Here is a tiny trained network, its code and every weight. The questions are about switching its units off for an input and a class, where a switched-off unit gives its printed mean instead of its output.

import numpy as np


def w(rows, s, z=0):
    codes = np.array(rows[::2]) - 128.0
    scale = np.full(codes.shape[1], s)
    scale[-1] = z or s
    return codes * scale


def f(y):
    return y / 2 * (1 + np.tanh(0.7978845608 * (y + 0.044715 * y**3)))


def log_softmax(a):
    a = a - a.max(-1, keepdims=True)
    return a - np.log(np.exp(a).sum(-1, keepdims=True))


def net(x, mask):
    res = np.array(x, float).reshape(1, 7) / 4 @ E
    y = f(res @ A[0][:, :-1].T + A[0][:, -1])
    res = res + np.where(mask, y, B[0][:, -1]) @ B[0][:, :-1]
    return log_softmax(res[-1] @ U[:, :-1].T + U[:, -1])


A, B = {}, {}
E = w([
[78,192,21,100,135,140,188,250],'x0',
[67,86,118,92,166,38,49,23],'x1',
[185,131,176,140,248,78,59,174],'x2',
[170,175,155,69,84,183,89,159],'x3',
[152,181,245,115,115,79,168,185],'x4',
[52,52,153,62,28,130,77,158],'x5',
[14,47,157,140,176,255,202,124],'x6',
],0.0084)
A[0] = w([
[140,155,115,248,141,131,199,209,137],'neuron 0',
[156,62,92,175,177,100,89,63,163],'neuron 1',
[90,79,108,191,109,147,160,128,136],'neuron 2',
[132,115,213,142,158,65,133,80,193],'neuron 3',
[140,92,96,179,151,126,83,62,98],'neuron 4',
[109,146,129,60,132,149,175,72,254],'neuron 5',
[225,173,193,120,132,141,111,151,199],'neuron 6',
],0.011,0.0063)
B[0] = w([
[189,63,92,200,250,151,62,114,227],'neuron 0',
[227,204,185,76,114,66,68,192,226],'neuron 1',
[65,168,154,51,77,132,135,83,184],'neuron 2',
[195,119,23,221,94,182,124,211,220],'neuron 3',
[244,152,169,158,125,2,45,114,189],'neuron 4',
[68,164,29,180,114,102,56,155,193],'neuron 5',
[64,244,198,69,148,85,68,72,247],'neuron 6',
],0.0094,0.013)
U = w([
[130,137,117,129,127,167,170,86,2],'0',
[101,64,205,141,235,224,157,145,49],'1',
[237,194,130,163,159,117,90,195,205],'2',
[151,109,48,218,197,186,111,187,117],'3',
[94,111,147,116,2,142,161,142,59],'4',
[152,95,178,91,171,106,225,76,12],'5',
[58,182,108,25,150,125,98,161,210],'6',
],0.011,0.0054)

Each question gives the input, the list of numbers given to net, and the class t.
The units are the neurons (one row each of A and B). Each row of codes is followed by its name. A weight is (code - 128) times the scale printed after its matrix; where a second scale follows, it is the last column's (A, B and U).
mask holds one flag per neuron, in row order. A switched-off neuron (its flag False) gives its mean, the last column of its row in B, instead of its output. The means were averaged over made-up inputs and are rounded, as every weight is.
A unit's drop is (log p(t) with every unit on - log p(t) with that unit switched off) / (log p(t) with every unit on - log p(t) with every unit switched off).
The circuit of an input: a set's keep is (log p(t) with only the set's units on - log p(t) with every unit switched off) / (log p(t) with every unit on - log p(t) with every unit switched off). Starting from all 7 units, units are removed one at a time, each time the one whose removal leaves the highest keep (on an exact tie, the one counted first), for as long as the keep stays at least 0.8.
units of the circuit, in order: the units of the circuit, biggest drop first
most important unit: the unit with the biggest drop
top k neurons: the k neurons with the biggest drops, biggest first
drop when u is switched off: that unit's drop, to one decimal
input [4,1,-6,6,-1,5,-7], class 6: most important unit -> neuron 3
input [1,-6,-5,-4,-7,6,6], class 4: units of the circuit, in order -> (neuron 2; neuron 6)
input [6,-2,7,1,2,5,-7], class 6: units of the circuit, in order -> (neuron 6; neuron 3)
input [-4,-8,-7,7,5,-1,-4], class 6: units of the circuit, in order -> (neuron 6; neuron 3)
input [4,0,-1,6,0,4,-2], class 6: top 2 neurons -> (neuron 3; neuron 0)
input [4,-6,-7,1,-7,4,6], class 4: top 3 neurons -> (neuron 2; neuron 6; neuron 1)
input [-3,-6,-2,-6,-6,5,7], class 4: units of the circuit, in order -> (neuron 6; neuron 2)
input [0,-5,1,-4,-6,7,8], class 6: top 3 neurons -> (neuron 2; neuron 3; neuron 5)
input [-2,1,-7,4,-8,2,-1], class 4: top 3 neurons -> (neuron 6; neuron 0; neuron 1)
input [2,-5,-6,-1,4,6,2], class 4: top 3 neurons -> (neuron 6; neuron 2; neuron 1)
input [-8,1,-8,1,5,-3,8], class 3: top 2 neurons -> (neuron 3; neuron 5)
input [4,-8,-1,4,-2,0,2], class 3: top 2 neurons -> (neuron 0; neuron 1)
input [3,5,-2,4,2,0,0], class 6: top 3 neurons -> (neuron 0; neuron 3; neuron 4)
input [1,-2,0,-3,-2,-5,5], class 3: units of the circuit, in order -> (neuron 6)
input [3,5,-2,-7,6,-1,5], class 3: top 2 neurons -> (neuron 6; neuron 3)
input [1,-5,5,7,-8,2,-6], class 6: drop when neuron 6 is switched off -> 0.1
input [6,2,1,-6,2,0,-2], class 3: drop when neuron 1 is switched off -> 0.2
input [-1,-5,-7,-4,0,6,-1], class 4: drop when neuron 6 is switched off -> 0.3
input [-4,6,0,8,2,2,8], class 3: drop when neuron 6 is switched off -> 0.4
input [-2,-7,-5,-6,5,-8,4], class 3: units of the circuit, in order -> (neuron 0)
